Here is a tiny trained network, its code and every weight. The questions are about switching its units off for an input and a target symbol, where a switched-off unit gives its printed mean instead of its output.

import numpy as np


def w(rows, s, z=0):
    codes = np.array(rows[::2]) - 128.0
    scale = np.full(codes.shape[1], s)
    scale[-1] = z or s
    return codes * scale


def norm(h):
    return h / np.sqrt((h * h).mean(-1, keepdims=True) + 1e-5)


def f(y):
    return y / 2 * (1 + np.tanh(0.7978845608 * (y + 0.044715 * y**3)))


def softmax(a):
    e = np.exp(a - a.max(-1, keepdims=True))
    return e / e.sum(-1, keepdims=True)


def log_softmax(a):
    a = a - a.max(-1, keepdims=True)
    return a - np.log(np.exp(a).sum(-1, keepdims=True))


def net(x, mask):
    ids = ['βεημτω'.index(c) for c in x.split()]
    T = len(ids)
    res = E[ids] + P[:T]
    q, k, v = (norm(res) @ M[0].T for M in (Q, K, V))
    z = softmax(np.where(np.tri(T) > 0, q @ k.T / 3**0.5, -1e9)) @ v
    res = res + np.where(mask[0], z, O[0][:, -1]) @ O[0][:, :-1]
    y = f(norm(res) @ A[0][:, :-1].T + A[0][:, -1])
    res = res + np.where(mask[1:9], y, B[0][:, -1]) @ B[0][:, :-1]
    return log_softmax(norm(res)[-1] @ U[:, :-1].T + U[:, -1])


Q, K, V, O, A, B = {}, {}, {}, {}, {}, {}
E = w([
[141,222,107,136,162,125,242],'β',
[130,218,139,98,110,107,242],'ε',
[175,198,201,179,229,169,248],'η',
[226,66,127,2,156,194,200],'μ',
[220,81,246,234,101,141,209],'τ',
[69,70,148,137,17,73,55],'ω',
],0.0075)
P = w([
[122,202,22,158,50,236,133],'0',
[184,254,60,154,54,164,120],'1',
[183,200,120,146,82,170,125],'2',
[112,145,92,122,72,166,184],'3',
[159,181,103,127,104,118,134],'4',
[145,164,149,106,120,127,101],'5',
[78,110,130,92,113,135,177],'6',
[141,141,113,116,140,80,122],'7',
[126,136,169,92,169,93,92],'8',
[62,88,156,91,179,112,167],'9',
[122,124,149,105,214,46,119],'10',
[105,127,180,67,220,41,85],'11',
[58,78,133,79,204,69,149],'12',
],0.009)
Q[0] = w([
[191,144,128,61,159,89,54],'h0',
[202,191,238,118,153,36,203],'h0',
[86,89,110,70,158,71,254],'h0',
],0.0088)
K[0] = w([
[45,127,161,124,170,253,164],'h0',
[84,23,183,117,177,64,123],'h0',
[155,117,129,124,221,65,110],'h0',
],0.011)
V[0] = w([
[160,141,39,28,170,168,136],'h0',
[103,253,129,103,189,121,219],'h0',
[42,232,28,76,4,121,84],'h0',
],0.006)
O[0] = w([
[208,80,80,12,172,113,82,226],'h0',
[79,40,155,147,105,225,3,254],'h0',
[88,61,189,113,226,42,116,38],'h0',
],0.0056,0.0047)
A[0] = w([
[163,77,105,80,89,150,104,150],'n0',
[24,117,170,169,136,139,5,220],'n1',
[150,103,128,58,166,170,113,136],'n2',
[45,69,141,130,161,39,35,118],'n3',
[87,91,88,148,187,119,69,60],'n4',
[126,155,136,170,160,18,199,4],'n5',
[137,192,141,159,105,110,174,135],'n6',
[156,97,92,142,118,115,149,122],'n7',
],0.013,0.0044)
B[0] = w([
[155,139,150,157,171,165,98,227],'n0',
[24,87,136,132,158,100,151,162],'n1',
[181,222,127,111,106,130,69,248],'n2',
[162,14,192,17,33,38,2,154],'n3',
[220,98,60,167,136,107,187,132],'n4',
[139,170,218,77,245,66,188,140],'n5',
[127,63,107,158,79,130,159,166],'n6',
[114,136,135,128,101,157,118,134],'n7',
],0.013)
U = w([
[135,107,24,188,206,91,108,6],'β',
[102,80,164,70,74,66,56,92],'ε',
[1,169,145,186,177,171,99,74],'η',
[212,220,147,116,131,169,71,131],'μ',
[155,93,91,177,52,168,189,253],'τ',
[154,153,201,124,193,79,223,77],'ω',
],0.0086,0.0019)

Each question gives the input, a string of symbols that net reads in full, and the target symbol t.
The units are the heads (3 rows each of Q, K, V and O) and the neurons (one row each of A and B). Each row of codes is followed by its name. A weight is (code - 128) times the scale printed after its matrix; where a second scale follows, it is the last column's (O, A, B and U).
mask holds one flag per unit, heads first, then neurons. A switched-off unit (its flag False) gives its mean, the last column of its rows in O or B, instead of its output. The means were averaged over made-up inputs and are rounded, as every weight is.
A unit's drop is (log p(t) with every unit on - log p(t) with that unit switched off) / (log p(t) with every unit on - log p(t) with every unit switched off).
The circuit of an input: a set's keep is (log p(t) with only the set's units on - log p(t) with every unit switched off) / (log p(t) with every unit on - log p(t) with every unit switched off). Starting from all 9 units, units are removed one at a time, each time the one whose removal leaves the highest keep (on an exact tie, the one counted first), for as long as the keep stays at least 0.8.
units of the circuit, in order: the units of the circuit, biggest drop first
most important unit: the unit with the biggest drop
top k neurons: the k neurons with the biggest drops, biggest first
drop when u is switched off: that unit's drop, to one decimal
input τ μ μ μ μ η ε β μ μ μ μ τ, target τ: units of the circuit, in order => [h0 n2]
input μ ε β τ ε ε ε, target ε: units of the circuit, in order => [h0 n3]
input μ ω ε β, target ω: units of the circuit, in order => [h0 n5]
input ε μ τ ω μ ε ε μ η η η, target η: units of the circuit, in order => [h0 n2 n1]
input η ω η, target ω: units of the circuit, in order => [h0 n5]
input η μ ε η ε η, target η: units of the circuit, in order => [h0 n1]
input η ω η τ β μ η ω τ ε ε, target τ: units of the circuit, in order => [h0 n6]
input μ ε β ε μ τ ε ω ε β ε ε, target ε: units of the circuit, in order => [n3 h0]
input τ ε η, target τ: most important unit => n2
input β μ μ μ ε ε ε β, target ε: top 2 neurons => [n3 n1]
input η τ β η ε, target η: drop when n3 is switched off => 0.1
input τ τ μ η τ β β, target τ: drop when h0 is switched off => 0.1
input ω η τ ε μ μ ω τ, target ω: drop when h0 is switched off => 0.9
input η ω ω τ μ μ ε μ μ ω β, target ω: most important unit => n5
